Each row has a name. Each piece below is followed by the name of the row it came from, unless a question asks for something else. Each question is about the rows just above it.

Columns, left to right: A T X K U P M
K618: [ 83 174 148  95  85  93 103]
K612: [116 119  92 161 125 112 121]
K689: [ 87  78  96 125  91 137 141]
K107: [126 123  95 119 145  98 134]
K474: [107  95 172 160 138 170 154]
K658: [161 115  80 150 142  85 168]
K40: [ 91 125 118  77 161 163 170]
K559: [ 90 133 113 145 143 116  83]
K13: [ 82 163 191 128 138  59 117]
K766: [130 142 120 133 158 159 133]
What are the next 3 entries after [161 115  80]? -> [150 142  85]
Which column holds this, read top down? [ 93 112 137  98 170  85] -> P
[121 141 134 154] is in which column, read top down? -> M
[161 125 119 160] is in which column, read top down? -> K
The next 3 entries after [125 118]: -> [ 77 161 163]
Give the next 3 entries after [116 119]. -> [ 92 161 125]

Columns, left to right: H Z S E B N R
K192: [158 146 176 100 105 135 191]
K844: [150 138 165  60 160 103 152]
K304: [119 146 157 119 116 135 214]
K59: [146 100 176 135 158 106 191]
K880: [188 118 141  74 157  99 149]
K252: [137 161 175 108 159 150  67]
K115: [137 150 175  68 159 108 161]
K447: [116  64  97 107 138 133 183]
[100 176 191 105 135 146 158] is which row reordered? -> K192
Which row holds these entries in another order? [161 137 150 175  68 159 108] -> K115
Which column holds [137 116] top down? -> H
Which column holds [146 138 146] top down? -> Z
What are the next 3 entries after [118 141  74]? -> [157  99 149]
Give the next 3 entries after [165  60]. -> [160 103 152]
Give the next 3 entries after [150 138 165]. -> [ 60 160 103]

Columns, left to right: Q L G F V Y C
K229: [127 207  65 153 131 173  79]
K775: [120  72 164 108 133 165  89]
K596: [107 164  79 130 100 134 152]
K166: [ 51 180 121  88 134  82 179]
K388: [154 129 157 132 172 152  63]
K806: [131 129 154 172 157  63 152]
K787: [126 190  79 141 133 165 165]
K350: [ 88 180  51 121  81 134 179]
Put [ 63 154 129 157 132 172 152] back in order: which row is it? -> K388
What are the next 3 entries after [ 51 121]? -> [ 81 134 179]
Give the next 3 entries after [ 51 180 121]. -> [ 88 134  82]
[179  88 180  51 121  81 134] is which row reordered? -> K350

Columns, left to right: lin Zuf fefu Deki Fekad
K762: [155  89 119 143 124]
K220: [ 89 156 143 124 119]
K695: [ 89  37  70  99 121]
Which column holds this, read top down? [143  70] -> fefu
Which column holds [124  99] top down? -> Deki
Where do [ 89  37  70  99 121] appear? -> K695
asked: [155  89 119 143 124] -> K762
Put [119  89 156 143 124] back in order: which row is it? -> K220

Columns, left to right: Kidu Nadu paz bivu zuv
K871: [141 112 206 103 116]
K294: [130 112  95 137 148]
K721: [122 123 131 140 106]
K281: [158  98 175 108 157]
Which column holds this, read top down? [123  98] -> Nadu
The row with [122 123 131 140 106] is -> K721
[130 122] is in which column, read top down? -> Kidu
Which row holds [141 112 206 103 116]? -> K871

Columns, left to right: Resi sot lis vuf
K821: [107 154 142 156]
K731: [107 154 142 135]
K216: [107 154 154 127]
K52: [107 154 159  92]
K782: [129 150 102 129]
K7: [174 102 118 132]
K108: [114 126  71  97]
Which column holds this, read top down? [107 107 129 174] -> Resi
[129 102 150 129] is which row reordered? -> K782

Columns, left to right: zapu Ravak Kob Movu vata ponar
K37: [128 105 106 111 155 128]
K897: [155 183 166 133  80 146]
K629: [145 101 156 155 133 125]
K454: [123 143 112 130 163 109]
K357: [130 110 163 143 112 123]
K450: [135  76 133 120 102 139]
K476: [ 89 170 108 146 161 112]
K15: [145 101 117 159 142 104]
K709: [171  74 128 116 209 137]
What are the next 3 entries after [135  76]? -> [133 120 102]
Which column holds [109 123 139 112 104 137] top down? -> ponar
Give the next 3 entries after [105 106]. -> [111 155 128]
Which row holds these entries in another order? [145 104 101 159 142 117] -> K15
[145 101 156 155 133 125] is in which row? -> K629
[109 112 123 130 143 163] is which row reordered? -> K454

Columns, left to right: karo tizas megil Puge tugek nez Gerub fumib tefaz
K995: [142  87 166 139  89  57 100 105  76]
K203: [167  76 105 142  87 100 139  57  88]
K63: [166  88  87 142 100  57 139 105  76]
Give the next 3 entries after [166 139  89]. -> [ 57 100 105]
Which column holds [105  57] top down? -> fumib
Put [ 57  88 167  76 105 142  87 100 139] back in order: which row is it? -> K203
The next 3 entries after [142  87 166 139  89]: -> [ 57 100 105]
Put [ 76 105 139  57 100 142  87  88 166] back in order: which row is it? -> K63

Columns, left to right: zur podet Buse zunin nug nitug vapu
K113: [191 147 158 163 112  68 120]
K233: [185 169 183 172 101  54 110]
K489: [211 154 177 172 108  71 116]
K362: [159 109 189 147 163 124  56]
K50: [189 147 159 164 109  56 124]
Which row holds these entries in another order? [ 56 109 124 147 159 164 189] -> K50
[163 124  56 159 109 189 147] is which row reordered? -> K362

Columns, left to right: ruzut Zolu Fubig furo famid bolo zolo
K164: [129  81 127 152 186 167  64]
K642: [194 162 105 123 127  88  68]
K295: [188  40 150 136  50 196 118]
K741: [147 136 111 132 157 143 110]
K993: [147 111 136 132 157 143  74]
K12: [188  40 150 136  50 196 140]
asked: [188  40 150 136  50 196 140] -> K12
Which row holds these entries in another order? [ 68  88 105 123 127 162 194] -> K642
Put [140 196  50 136 150  40 188] back in order: which row is it? -> K12
Give the next 3 entries after [147 136 111]. -> [132 157 143]
Put [157 132 143 136 147 110 111] back in order: which row is it? -> K741
The row with [188  40 150 136  50 196 118] is -> K295
What are the next 3 entries after [194 162 105]? -> [123 127  88]

Columns, left to right: num suto midos Miva Sofi foza dusal Rumo domo
K740: [176  57 196 138 155 100 172 124 190]
K850: [175 100 124 138 155 190  57 172 196]
K73: [161  53 196 110 156 114 170 126 211]
What are the next 3 entries after [161  53 196 110 156]? -> [114 170 126]
Put [ 57 100 124 138 155 172 176 190 196] back in order: which row is it? -> K740
Which row holds these entries in another order? [190 124 172 100 155 138 196  57 176] -> K740
[124 172] is in which column, read top down? -> Rumo

Columns, left to right: lofat Dup Damo disi vovo daf viru
K987: [165 157 112 154 110 117 135]
K565: [156 156 108 170 134  95 125]
K974: [146 177 123 151 142  83  93]
K106: [ 97 140 117 146 133 123  76]
K692: [ 91 136 137 140 134  73 151]
K607: [156 108 156 128 128 128 128]
K222: [133 102 114 141  82 103 104]
K62: [114 116 138  63 132 197 195]
K583: [133 102 114 122 130  83  97]
K301: [127 130 167 122 139 121  72]
K524: [ 91 137 136 151 134 141  73]
Which row holds these entries in another order? [ 73 141 134 151 136 137  91] -> K524
The next 3 entries after [156 156 108]: -> [170 134  95]
[157 156 177 140] is in which column, read top down? -> Dup

Columns, left to right: borup Zate Kiz suvu Gazo sopus pav san puz tuf
K550: [128 122 147 136 119 125 112 133 106 136]
K274: [ 43  97 110 168 187 105 132 156 105 189]
K784: [ 96 112 127 149 151 124 129 138 115 152]
K681: [174 143 151 103  84 120 101 127 153 124]
K240: [121 133 116 125  83 113 113 129 137 102]
K449: [119 122 128 147 136 106 136 132 112 125]
K719: [106 121 133 119 125  83  95 155  98 151]
Which row holds these entries in another order? [136 106 133 112 125 119 136 147 122 128] -> K550
Put [ 84 101 103 120 124 127 143 151 153 174] back in order: which row is it? -> K681
Put [113 133 113 125  83 102 137 116 121 129] back in order: which row is it? -> K240
What are the next 3 entries after [133 116]? -> [125  83 113]
Which column holds [174 121] top down? -> borup
What are the next 3 entries after [121 133 119 125  83]? -> [ 95 155  98]
What are the next 3 entries after [106 121 133 119 125  83]? -> [ 95 155  98]

Columns, left to right: rir Bomi Refal ligit Lovi zaga tozev
K224: [122  84 159 128  84 155 174]
K856: [ 49  91 160 149 144  90 127]
K373: [160  49  91 144 149  90 126]
K438: [ 77 132 107 138 147 138 126]
K345: [ 84 157 107 138 120 160 126]
K717: [176 128 159  84 150 131 165]
Put [127  90 144 149 160  91  49] back in order: which row is it? -> K856
The next 3 entries after [128 159  84]: -> [150 131 165]
Put [157 107  84 126 160 138 120] back in order: which row is it? -> K345
[120 126 157 107 138  84 160] is which row reordered? -> K345
Put [ 84 128 131 150 159 165 176] back in order: which row is it? -> K717
The next 3 entries after [ 84 159]: -> [128  84 155]

Columns, left to right: sizal gegif Diz mer feru kisa
K346: [143 160 118 108 134 112]
K585: [122 153 127 205 141 117]
K121: [156  99 192  79  93 106]
K509: [122 140 117 153 205 127]
K194: [131 116 141 109  81 125]
K340: [124 102 141 170  56 165]
K328: [140 108 133  90  48 120]
K711: [131 116 173  80 107 109]
Which column holds this, read top down? [140 116] -> gegif
What are the next 3 entries after [156  99]? -> [192  79  93]
Where do [131 116 141 109  81 125] appear? -> K194
[ 56 102 124 141 165 170] is which row reordered? -> K340
Which row holds these entries in another order? [117 122 127 140 153 205] -> K509
The next 3 entries after [140 108]: -> [133  90  48]

Columns, left to right: kage Mozo fuvof seg
K238: [144  64 157 118]
K44: [145 181  79 145]
K815: [ 64 131 149  81]
K951: [113 149  90 106]
K314: [145 181 186 145]
K399: [ 69 121 115 147]
K61: [143 103 131 158]
asked: [144  64 157 118] -> K238
Which row holds these entries in another order? [ 90 106 113 149] -> K951
Which column holds [131 149 181] top down? -> Mozo
[103 131 143 158] is which row reordered? -> K61

Columns, left to right: kobu zusik gikas Rel fal Geb nafit
K250: [158 180 124 180 147 107 135]
K710: [175 113  83  68  53 173  64]
K935: [108  94 117  92 117 127 201]
K963: [124 127 123 130 128 126 127]
K439: [131 134 134 133 122 129 123]
K940: [165 108  69 194 126  96 168]
K807: [154 161 135 172 139 111 122]
K725: [111 111 136 115 114 139 141]
K860: [111 138 115 135 134  89 179]
K142: [126 130 126 124 123 127 128]
K530: [178 122  86  76  65 160  67]
K28: [108  94 117  92 117 127 141]
Which column holds this, read top down? [126  86] -> gikas
Give the next 3 entries after [111 111 136]. -> [115 114 139]
[123 127 128 126 130 126 124] is which row reordered? -> K142
What are the next 3 entries after [111 136 115]? -> [114 139 141]

Columns, left to right: gofuv vitu detuk lek Pupur Nas roto gani
K520: [115 183 174  96 103 118 187 102]
K290: [168  80 122  74 169 147  91  98]
K128: [162  99 174  96 171 142  77 101]
K333: [115 205 174  96 103 118 187 102]
K458: [138 117  75 205 120 139 157  93]
K978: [165 117 205  75 120 139 157  93]
Give the next 3 entries after [205  75 120]. -> [139 157  93]
Which row holds these entries in another order? [138 205  75  93 157 117 120 139] -> K458
[115 183 174  96 103 118 187 102] is in which row? -> K520

Columns, left to right: Fosug fafu Gul Tedu
K105: [122 117  75 153]
K296: [120 115  79 156]
K138: [104 110 115 141]
K650: [116 104 125 116]
K110: [110 103 115 141]
K53: [122 106 142 102]
K684: [129 115 194  99]
Which column holds [117 115 110 104] top down? -> fafu
[141 110 103 115] is which row reordered? -> K110

